Each row has a class, written as a number after it.
[-119 -572   88  303 -374  371  334  278  148   -6  863 -186  187 -245
  -92  152 -100  330   52 -488  132 -251 -137 -626  535    5  259  417
  267  358 -446  333 -182 -279]	1
[-215 -365 -103  403 -471  291  316  239  -64  -34  825 -546  238 -157
 -226  177 -142  375   86 -393   94 -333  -38 -257  619   42  144  509
  469  330 -313  279 -431 -183]	11
[-493   84  263  384   80 -145  326   55 -363 -538  356 -425 -168 -203
  165    6   16 -185 -204  246  -14   27 -157  -61  532   53   53  -80
  227  -32 -145 -215 -278 -154]	1
[-406  149  293  422   65 -111  308    3 -294 -563  415 -387 -122 -265
  103   14  -45 -112 -186  260   26  -51 -291 -212  540   41   18   11
  341  -22 -164 -206 -237 -219]	5
[ -87 -552  191  388 -314  425  410  231  202   27  899 -265  118 -257
 -163  140  -49  369   13 -504  148 -222 -131 -744  579   42  213  458
  335  370 -399  388 -171 -265]	0
[-525   63  297  415   35 -169  270   56 -384 -514  368 -422 -126 -154
  174   74  -25 -214 -172  260   12   17 -233 -114  558    4   28   66
  264    6 -125 -173 -281 -184]	6
[-522   93  249  376   90 -183  286   84 -355 -556  279 -395 -206 -218
  267  -25   44 -243 -284  273  -20   24 -168  -27  543   -1   43  -42
  183  -43  -79 -259 -368 -127]	4
[-209 -361 -116  419 -401  267  313  242   35  -40  829 -538  211 -236
 -210  147 -165  433   73 -505  102 -346  -51 -316  648   25  136  569
  420  296 -285  299 -425 -156]	12
[ -84 -448  100  325 -310  424  348  162  204   49  814  -88  122 -236
  -77  115 -124  411   58 -575  191 -176 -134 -750  418   72  298  406
  449  355 -400  396  -86 -235]	10
[-143 -617  132  313 -338  328  349  250   62   35  867 -166  210 -208
 -114  145  -97  282   56 -466  102 -214 -156 -586  524  -20  228  524
  287  332 -452  315 -127 -278]	10
[-436   99  291  380   95 -145  301   67 -324 -579  332 -354 -123 -257
  163   14  -24 -187 -161  200   12  -34 -233 -219  544   12   44  -37
  228  -49 -164 -205 -231 -187]	5
[-195 -390  -66  425 -439  344  322  249  -18  -26  819 -506  217 -189
 -185  173 -118  389   72 -427  124 -309  -15 -358  599   79  113  491
  465  372 -294  334 -471 -187]	11
[-582   14   59  294 -440 -279  363  184 -492 -560  534 -457   43  -50
  357   63 -172 -211 -142  349   27 -212 -171  408  787 -170  -62  -77
  390   94    2 -261 -223 -244]	6
[-188 -375  -93  440 -429  311  283  256  -65  -16  810 -583  184 -157
 -178  140  -92  380   11 -479   98 -285   16 -273  574   89  158  523
  432  336 -263  316 -462 -153]	7
[-170 -362  -70  409 -434  286  299  215   -3  -15  811 -536  189 -162
 -229  148 -150  417   83 -540  137 -325   35 -337  636   61  178  544
  458  323 -299  361 -418 -143]	3
[-468   28  301  362   50 -111  312   55 -360 -542  354 -358 -141 -214
  215   29   10 -182 -211  243    4   11 -254 -205  448   34   23  -22
  229   -9 -184 -169 -251 -187]	7
[-543   49   55  312 -470 -227  361  155 -454 -602  522 -483   48  -44
  230   83 -131 -142 -100  375  108 -192 -235  311  723 -156 -103 -106
  487  120  -29 -199 -254 -316]	6
[-504   74  283  375    9 -153  274   21 -438 -576  392 -373  -19 -215
   65   96  -61 -194  -57  292   30   -3 -330 -122  408    7  -31   24
  283    2 -256 -223 -183 -199]	10
[ -94 -607  152  358 -310  419  416  232  185   86  890 -188  135 -292
 -125  140 -130  395  -26 -470  146 -231 -156 -811  539   57  274  474
  331  340 -410  403 -143 -285]	6
[-166 -372  -94  413 -407  308  359  235    7  -13  846 -549  173 -226
 -229  142 -114  462   25 -497   96 -281   48 -365  672   96  170  500
  480  319 -296  329 -420 -175]	1
[-453  151  312  439   42 -136  258   36 -368 -561  388 -384  -99 -205
  151   61  -61 -160 -203  306  -13  -40 -295 -113  531   39  -40   44
  330    8 -161 -222 -311 -179]	1
[-452   67  323  364   68 -101  309   66 -328 -569  351 -298  -78 -258
  181   23  -24 -135 -173  261   17  -45 -277 -251  547   24   19   10
  309    7 -184 -173 -253 -215]	11
[-481   46   58  290 -474 -237  378  167 -514 -618  517 -439  146  -42
  241   43 -165 -130 -108  308   25 -274 -227  431  757 -168 -112  -93
  439   60  -44 -243 -233 -314]	0
[-178 -367  -38  389 -444  263  327  221  -21  -65  863 -524  220 -198
 -250  157 -166  423   79 -469  151 -341  -60 -343  667   51  107  552
  502  322 -335  328 -367 -185]	3
[-411  103  331  436   93 -147  266   23 -318 -563  340 -410 -142 -239
  130   38  -10 -143 -214  286   13    7 -209 -160  497   53   72  -17
  192  -40 -165 -183 -242 -167]	2
[-216 -435  -43  386 -417  242  348  237  -37  -62  812 -515  248 -204
 -197  162 -120  363   65 -465  105 -326  -20 -278  609   30  106  506
  428  325 -364  285 -437 -197]	8
[ -70 -504  142  303 -321  380  306  178  244   95  847 -175  131 -179
  -61  149  -93  364   73 -535  166 -231  -63 -618  540   48  246  474
  387  326 -397  353 -112 -252]	1
[-202 -383  -28  441 -368  276  362  221   48  -43  800 -534  173 -236
 -171  140  -94  378  -15 -461  121 -318   -1 -291  695   50   98  480
  421  302 -271  290 -481 -146]	8
[ -84 -578  157  292 -344  379  342  224  192   49  879 -182  125 -259
  -69  183  -78  380   38 -500  172 -224  -84 -738  477   43  226  495
  371  361 -423  401 -137 -283]	6
[-155 -322 -119  377 -431  272  302  206   -2  -59  828 -543  214 -214
 -307  156 -178  415   80 -428   79 -317  -94 -358  619   52  122  590
  449  298 -346  283 -463 -214]	4
[ -59 -574  186  356 -343  412  400  224  201    4  870 -277  129 -255
 -162  107  -67  406   26 -471  169 -220  -79 -780  562   64  222  431
  355  349 -419  399 -194 -324]	4
[-210 -389 -138  360 -361  220  381  225  -16  -42  771 -558  107 -184
 -183   83 -116  394  -11 -571   77 -297   67 -330  708   27  188  496
  390  271 -252  330 -433  -76]	3
[-223 -474  -10  372 -390  245  402  263    6  -28  772 -530  132 -199
 -212   37 -100  378   52 -460  130 -263   31 -447  568   51  150  459
  475  335 -329  327 -384 -145]	4
[-484    9   11  244 -533 -287  387  217 -526 -581  417 -427   98  -16
  210    7  -73 -138  -99  419   28 -220 -231  452  647 -232 -194 -155
  447   81   -3 -235 -257 -343]	4
[-438   42  129  332 -466 -213  324  157 -439 -621  546 -544  160  -71
  192   75 -138  -90 -105  318   74 -273 -100  377  856 -115 -104  -43
  453   77  -35 -243 -257 -340]	9
[-205 -369  -94  375 -407  268  362  236  -55  -78  788 -568  212 -195
 -142  127 -119  361   39 -413   93 -343   -2 -229  667   45   81  477
  472  300 -256  267 -417 -134]	11
[-222 -424  -69  370 -502  264  347  225  -92   -2  852 -553  239 -153
 -199  157 -144  368   82 -415   93 -320  -35 -245  586   45  120  533
  438  316 -329  300 -379 -193]	7
[-172 -347  -66  463 -412  285  351  176   24  -20  833 -567  163 -226
 -241  194  -80  415   46 -495   94 -297   23 -320  663   65  120  555
  442  327 -278  312 -488 -165]	8
[-433   62  266  319    1 -114  325   85 -390 -613  352 -309  -62 -229
  186   60  -16 -163 -131  221   18  -61 -233 -192  511   20   16  -28
  285   36 -198 -178 -264 -246]	11
[-204 -440   -6  447 -391  269  343  255   40  -25  809 -507  212 -236
 -165  176  -97  412   25 -487  132 -314   -3 -337  618   47   97  525
  427  362 -329  328 -459 -158]	8
[-439   55  350  402   54 -142  234   48 -372 -551  404 -341  -78 -210
  152   61    4 -239 -127  283   14    0 -261 -108  466   43  -29   41
  213   14 -185 -211 -253 -222]	2
[-465  117  307  430   39 -120  306   29 -395 -539  391 -336 -116 -258
  156   49  -30 -147 -176  282   -1   19 -246 -106  435   54   14  -15
  261    8 -156 -188 -228 -164]	10
[-409   61  430  447  129 -142  234   -2 -307 -581  342 -426  -96 -255
  119   78   -4 -158 -154  301   17  -35 -223 -176  484   45  -40   38
  188  -31 -221 -166 -281 -184]	8
[ -96 -518  124  371 -362  400  329  245  181   39  889 -214  140 -208
 -135  196  -61  346   31 -491  157 -216 -105 -641  510   55  204  459
  335  380 -396  339 -218 -290]	0
[-559   15   60  331 -440 -263  359  201 -505 -570  443 -469   87  -16
  272   17  -94 -175 -127  344   35 -196 -191  472  693 -189  -61 -189
  371   74   -1 -243 -238 -275]	9
[-121 -553  128  351 -445  353  338  254  102   51  852 -234  176 -202
  -72  137 -147  318   45 -401  125 -271 -145 -556  484   -1  239  471
  324  348 -417  327 -175 -264]	4
[-200 -428  -18  388 -416  308  379  240  -45  -18  849 -539  240 -232
 -208  142 -130  412   90 -524  111 -298    8 -377  543   91  129  491
  494  346 -358  335 -349 -170]	9
[-532   -1  146  354 -484 -286  371  148 -467 -605  546 -466  181  -43
  242  115 -196 -145  -78  383   89 -280 -279  426  835 -181 -145  -54
  442   65 -100 -270 -189 -337]	8
[-460  -43   76  332 -483 -246  418  166 -475 -534  498 -461  127  -48
  184    9 -114  -21  -93  319   70 -284 -198  395  750 -168 -174 -137
  472   28  -12 -160 -215 -298]	1
[-202 -403  -52  395 -381  249  344  248  -12  -38  807 -494  154 -186
 -167   96 -141  397   74 -494   90 -275   -6 -366  545   54  172  527
  456  314 -322  330 -362 -179]	12
[-543   36   34  290 -504 -306  398  149 -481 -603  572 -456   65  -85
  267  111 -219 -106 -123  341   55 -256 -243  323  780 -170  -68    9
  499   67  -77 -251 -201 -277]	6
[-511   -8  100  240 -452 -241  393  198 -488 -556  536 -433  138  -77
  331   36 -142 -208 -112  346   33 -225 -161  405  761 -163 -121 -105
  435  148  -40 -282 -134 -269]	2
[-153 -350  -83  483 -390  329  303  240   31  -13  852 -540  125 -207
 -181  111  -56  372    9 -480  126 -281   66 -296  628  105  139  457
  441  355 -198  311 -494 -158]	2
[-530  -15  122  311 -496 -239  432  157 -488 -593  580 -433  160  -55
  260   98 -227 -142  -46  319   49 -248 -299  311  700 -163  -53  -67
  476  103 -169 -240 -111 -346]	9
[-418   29  272  311   14 -158  349   64 -361 -596  393 -334  -39 -234
  133   31  -34 -176 -112  186   19  -47 -224 -220  594    5   -1   14
  290  -37 -209 -210 -203 -286]	5
[-168 -344  -39  386 -386  288  350  201  -50  -69  783 -524  203 -217
 -269  151 -156  443   88 -434   84 -295  -28 -465  565  102  112  498
  479  312 -346  339 -399 -151]	11
[-201 -392  -77  404 -389  300  311  246   70   -6  835 -519  173 -261
 -249  186 -136  466   22 -500  157 -308  -31 -491  661   52  153  548
  464  331 -293  354 -421 -153]	6
[-217 -407  -14  425 -427  292  345  196  -27  -10  829 -514  254 -233
 -250  213 -142  395   84 -466  135 -326  -68 -359  560   68   70  531
  453  348 -377  313 -441 -160]	8
[ -32 -467  137  392 -378  368  338  197  215    5  880 -238  154 -252
 -144  178 -120  437   21 -485  139 -274 -102 -621  607   50  242  476
  361  309 -402  370 -191 -294]	8
[-136 -256 -107  444 -440  320  301  206    6  -40  897 -568  216 -206
 -269  183 -158  447   29 -437   84 -326  -35 -246  773   95  117  553
  498  291 -258  279 -457 -220]	1
[-224 -397 -123  322 -414  238  324  266  -70  -63  789 -512  227 -199
 -187  155 -121  376   93 -470   73 -348  -31 -306  626   -3  136  552
  463  325 -342  288 -412 -154]	11
[-563   -3   48  315 -548 -257  347  191 -556 -571  554 -432  121   -2
  350  105 -165 -201 -107  361   39 -240 -293  446  672 -175 -144  -29
  447  109  -65 -272 -232 -281]	7
[-179 -345 -113  385 -447  290  316  236  -36  -46  828 -516  263 -219
 -221  193 -167  443   96 -467   91 -361  -77 -325  620   51  101  586
  475  358 -319  319 -431 -152]	11
[-522  -34  130  264 -444 -273  414  183 -483 -555  519 -407  102  -41
  292   42 -173 -137 -113  352   58 -225 -251  358  788 -198  -87  -94
  418   70  -84 -203  -79 -300]	3
[-460   18  440  393   82 -157  369   43 -344 -559  342 -315 -146 -283
  204   55   24 -169 -187  258   22   27 -242 -220  405   48    4  -31
  240   11 -252 -161 -177 -170]	8
[-103 -585  164  358 -354  346  418  246  153   79  894 -218  177 -284
  -71  170 -120  392    2 -487   80 -258 -116 -653  553   15  246  511
  329  316 -432  342 -100 -262]	9
[-561  -62  138  287 -432 -284  408  179 -476 -613  523 -436   75  -70
  332   26 -179 -178 -140  345   89 -234 -162  322  765 -140  -66 -116
  410   60  -54 -244 -196 -269]	6
[-151 -573  128  342 -350  343  362  241  127   55  888 -252  131 -223
  -84  154 -117  325   18 -415  123 -231 -127 -612  534   15  238  447
  317  314 -391  348 -138 -264]	6
[-478   93  326  395   94  -77  329   20 -356 -549  359 -366 -115 -237
  205   38    0 -181 -169  291   15   -4 -276 -164  479   61  -13  -58
  271    4 -152 -185 -233 -172]	11
[-475  -23   78  323 -517 -264  388  202 -543 -558  455 -361  141  -58
  240   99 -108  -64 -107  346   43 -185 -213  357  670 -195 -141  -39
  450   99  -50 -162 -208 -326]	10
[-105 -514  180  401 -373  379  384  207  158   37  892 -282  146 -224
 -130  116  -80  325   47 -430  167 -260 -138 -586  533   37  206  458
  418  359 -386  342 -164 -249]	2
[-416   60  350  394   86 -140  327  -11 -347 -542  404 -411  -86 -232
  116    4  -47 -150 -167  273   11  -32 -238 -168  541   62  -38   -4
  284  -53 -170 -184 -196 -190]	2
[ -55 -523  152  371 -279  404  420  213  249   34  862 -247  113 -265
 -129  101 -100  422    9 -538  187 -244 -119 -788  586   56  253  421
  407  328 -404  396 -117 -276]	5
[-445    8   35  289 -518 -275  404  205 -474 -598  483 -471  137  -47
  212   68  -76 -122 -104  351   80 -257 -169  472  765 -185 -174 -122
  435   44   -4 -275 -210 -343]	5
[-592  -44  155  293 -388 -298  404  136 -512 -549  532 -426  126  -45
  301   63 -187 -217  -91  404    2 -173 -237  409  685 -144 -108 -113
  340  113 -139 -283 -146 -282]	8
[-508  -31  116  263 -405 -227  426  197 -414 -592  532 -420   64  -96
  301    3 -121 -174  -90  265   74 -197 -146  211  785 -148  -65 -115
  461  114  -80 -234 -156 -299]	5
[-511  -65  101  246 -447 -261  410  173 -511 -595  544 -439  148  -59
  255   44 -203 -145  -13  264   12 -231 -140  259  695 -132 -100  -40
  416   80 -131 -231 -155 -324]	12
[-452  157  282  464    8 -137  256   45 -346 -565  399 -409  -89 -172
  156   41  -47 -182 -180  256   24  -42 -288  -96  630    4   18   42
  321   -3 -106 -217 -280 -224]	5
[-562  -53   72  306 -470 -245  407  166 -503 -565  557 -434   88  -27
  348   -7 -174 -156 -151  315   44 -221 -206  381  725 -130  -30 -133
  376   78  -50 -250 -184 -267]	7
[-442   18  318  324   -1  -74  297   60 -386 -528  425 -278  -53 -247
  208  107  -28 -207 -116  240    4  -39 -383 -204  365   15  -40   60
  243   37 -266 -175 -187 -235]	7
